Here is a tiny trained network, its code and every weight. The questions are about switching its units off for an input and a class, where a switched-off unit gives its printed mean instead of its output.

import numpy as np


def w(rows, s, z=0):
    codes = np.array(rows[::2]) - 128.0
    scale = np.full(codes.shape[1], s)
    scale[-1] = z or s
    return codes * scale


def norm(h):
    return h / np.sqrt((h * h).mean(-1, keepdims=True) + 1e-5)


def f(y):
    return y / 2 * (1 + np.tanh(0.7978845608 * (y + 0.044715 * y**3)))


def log_softmax(a):
    a = a - a.max(-1, keepdims=True)
    return a - np.log(np.exp(a).sum(-1, keepdims=True))


def net(x, mask):
    res = np.array(x, float).reshape(1, 4) / 4 @ E
    u = 0
    for l in range(2):
        y = f(norm(res) @ A[l][:, :-1].T + A[l][:, -1])
        res = res + np.where(mask[u : u + 8], y, B[l][:, -1]) @ B[l][:, :-1]
        u += 8
    return log_softmax(norm(res)[-1] @ U[:, :-1].T + U[:, -1])


A, B = {}, {}
E = w([
[156,166,127,51,143,127,134,2,197,134],'x0',
[74,24,94,139,96,132,79,77,124,62],'x1',
[57,192,62,163,93,135,135,138,198,149],'x2',
[158,155,88,180,180,127,93,103,104,119],'x3',
],0.0039)
A[0] = w([
[65,51,205,48,44,94,222,161,184,170,54],'L0N0',
[159,143,114,91,107,163,155,8,208,93,75],'L0N1',
[15,203,37,153,82,53,132,119,192,156,60],'L0N2',
[187,143,23,210,253,53,45,93,116,130,52],'L0N3',
[77,14,73,123,114,137,27,63,146,100,14],'L0N4',
[180,164,48,220,213,87,53,78,75,122,53],'L0N5',
[192,63,216,78,172,2,138,93,33,103,54],'L0N6',
[85,58,205,26,37,64,201,174,188,140,4],'L0N7',
],0.0036,0.0032)
B[0] = w([
[123,212,126,161,93,201,102,87,51,73,212],'L0N0',
[71,126,122,125,154,86,53,181,57,185,244],'L0N1',
[252,44,50,104,153,212,127,187,182,142,240],'L0N2',
[102,204,180,74,33,213,142,115,77,68,215],'L0N3',
[132,134,200,195,135,69,247,111,158,98,186],'L0N4',
[101,167,167,94,32,193,141,117,91,92,205],'L0N5',
[179,99,3,118,120,195,124,175,233,152,252],'L0N6',
[125,241,134,117,71,211,112,92,61,61,184],'L0N7',
],0.0052,0.0018)
A[1] = w([
[85,101,69,148,79,154,99,108,178,115,106],'L1N0',
[86,90,124,200,113,129,120,184,70,141,164],'L1N1',
[171,220,212,131,169,79,244,156,115,190,72],'L1N2',
[39,64,145,170,98,45,181,71,132,54,2],'L1N3',
[255,36,202,78,166,160,133,120,75,100,6],'L1N4',
[173,225,147,126,147,123,154,172,143,206,73],'L1N5',
[108,157,155,47,183,91,106,10,171,180,82],'L1N6',
[78,100,160,188,128,108,122,238,59,146,30],'L1N7',
],0.0043,0.002)
B[1] = w([
[198,143,169,126,180,146,170,148,128,161,172],'L1N0',
[164,174,151,68,145,79,105,64,137,159,212],'L1N1',
[93,43,162,201,136,95,177,54,159,39,228],'L1N2',
[150,125,192,171,196,104,202,104,150,116,164],'L1N3',
[86,199,23,178,95,210,167,177,255,185,184],'L1N4',
[108,35,152,155,130,132,147,74,129,69,251],'L1N5',
[107,132,145,125,106,56,60,236,28,163,232],'L1N6',
[101,160,116,22,152,73,44,79,109,186,198],'L1N7',
],0.0052,0.0025)
U = w([
[182,98,2,125,139,195,141,200,237,185,167],'0',
[126,54,213,194,171,63,204,82,154,76,236],'1',
[112,149,141,61,147,30,20,164,56,205,128],'2',
[115,226,162,111,49,228,132,102,71,66,1],'3',
],0.0092,0.00077)

Each question gives the input, the list of numbers given to net, and the class t.
The units are the neurons (one row each of A and B). Each row of codes is followed by its name. A weight is (code - 128) times the scale printed after its matrix; where a second scale follows, it is the last column's (A, B and U).
mask holds one flag per neuron, layer by layer. A switched-off neuron (its flag False) gives its mean, the last column of its row in B, instead of its output. The means were averaged over made-up inputs and are rounded, as every weight is.
A unit's drop is (log p(t) with every unit on - log p(t) with that unit switched off) / (log p(t) with every unit on - log p(t) with every unit switched off).
The circuit of an input: a set's keep is (log p(t) with only the set's units on - log p(t) with every unit switched off) / (log p(t) with every unit on - log p(t) with every unit switched off). Starting from the 12 units with the biggest drops (on a tie, the unit counted first), units are removed one at a time, each time the one whose removal leaves the highest keep (on an exact tie, the one counted first), for as long as the keep stays at least 0.8.
units of the circuit, in order: the units of the circuit, biggest drop first
most important unit: the unit with the biggest drop
top k neurons: the k neurons with the biggest drops, biggest first
k most important neurons of layer l: the k neurons of layer l with the biggest drops, biggest first
drop when u is switched off: that unit's drop, to one decimal
input [0,-6,-7,7], class 0: units of the circuit, in order -> (L1N4)
input [8,-2,7,-2], class 2: units of the circuit, in order -> (L1N6, L0N1)
input [5,-6,3,3], class 1: units of the circuit, in order -> (L1N2, L1N5)
input [-7,-7,-2,-4], class 1: top 3 neurons -> (L1N2, L0N1, L1N5)
input [3,0,5,7], class 3: top 3 neurons -> (L0N3, L0N5, L0N6)
input [8,-6,-5,-5], class 2: top 3 neurons -> (L1N6, L0N4, L0N1)
input [-2,-1,-6,8], class 3: top 3 neurons -> (L0N3, L0N5, L0N2)
input [-4,-8,-7,-1], class 1: top 2 neurons -> (L1N2, L0N2)
input [0,6,5,-6], class 1: 2 most important neurons of layer 0 -> (L0N4, L0N6)
input [-2,7,-6,-8], class 3: top 3 neurons -> (L0N7, L0N0, L1N2)
input [3,4,-4,4], class 0: 2 most important neurons of layer 1 -> (L1N4, L1N2)
input [4,-3,2,4], class 2: top 2 neurons -> (L1N6, L0N4)
input [-8,1,7,0], class 2: top 2 neurons -> (L1N7, L0N6)
input [5,5,3,-4], class 1: top 3 neurons -> (L0N4, L1N3, L1N7)
input [-4,6,-3,-8], class 3: most important unit -> L0N7
input [-3,-8,-6,-7], class 1: top 2 neurons -> (L1N2, L0N2)
input [2,-5,-5,5], class 0: top 2 neurons -> (L0N6, L1N4)
input [5,-1,-5,8], class 3: 3 most important neurons of layer 0 -> (L0N3, L0N5, L0N2)
input [-2,-6,2,-6], class 1: top 2 neurons -> (L1N2, L0N3)
input [4,-7,-5,6], class 1: units of the circuit, in order -> (L1N2)
input [4,-8,6,-3], class 1: top 3 neurons -> (L1N2, L0N6, L1N5)
input [-4,1,-2,3], class 2: top 2 neurons -> (L0N2, L1N7)
input [2,-5,3,6], class 3: 3 most important neurons of layer 0 -> (L0N3, L0N5, L0N4)
input [8,-4,5,5], class 2: drop when L1N6 is switched off -> 0.4
input [-7,1,-4,-2], class 2: drop when L0N2 is switched off -> 0.3
input [4,-4,-8,-6], class 0: drop when L0N6 is switched off -> 0.3
input [8,1,-5,-3], class 2: units of the circuit, in order -> (L1N6)
input [3,5,4,4], class 1: drop when L0N6 is switched off -> 0.6
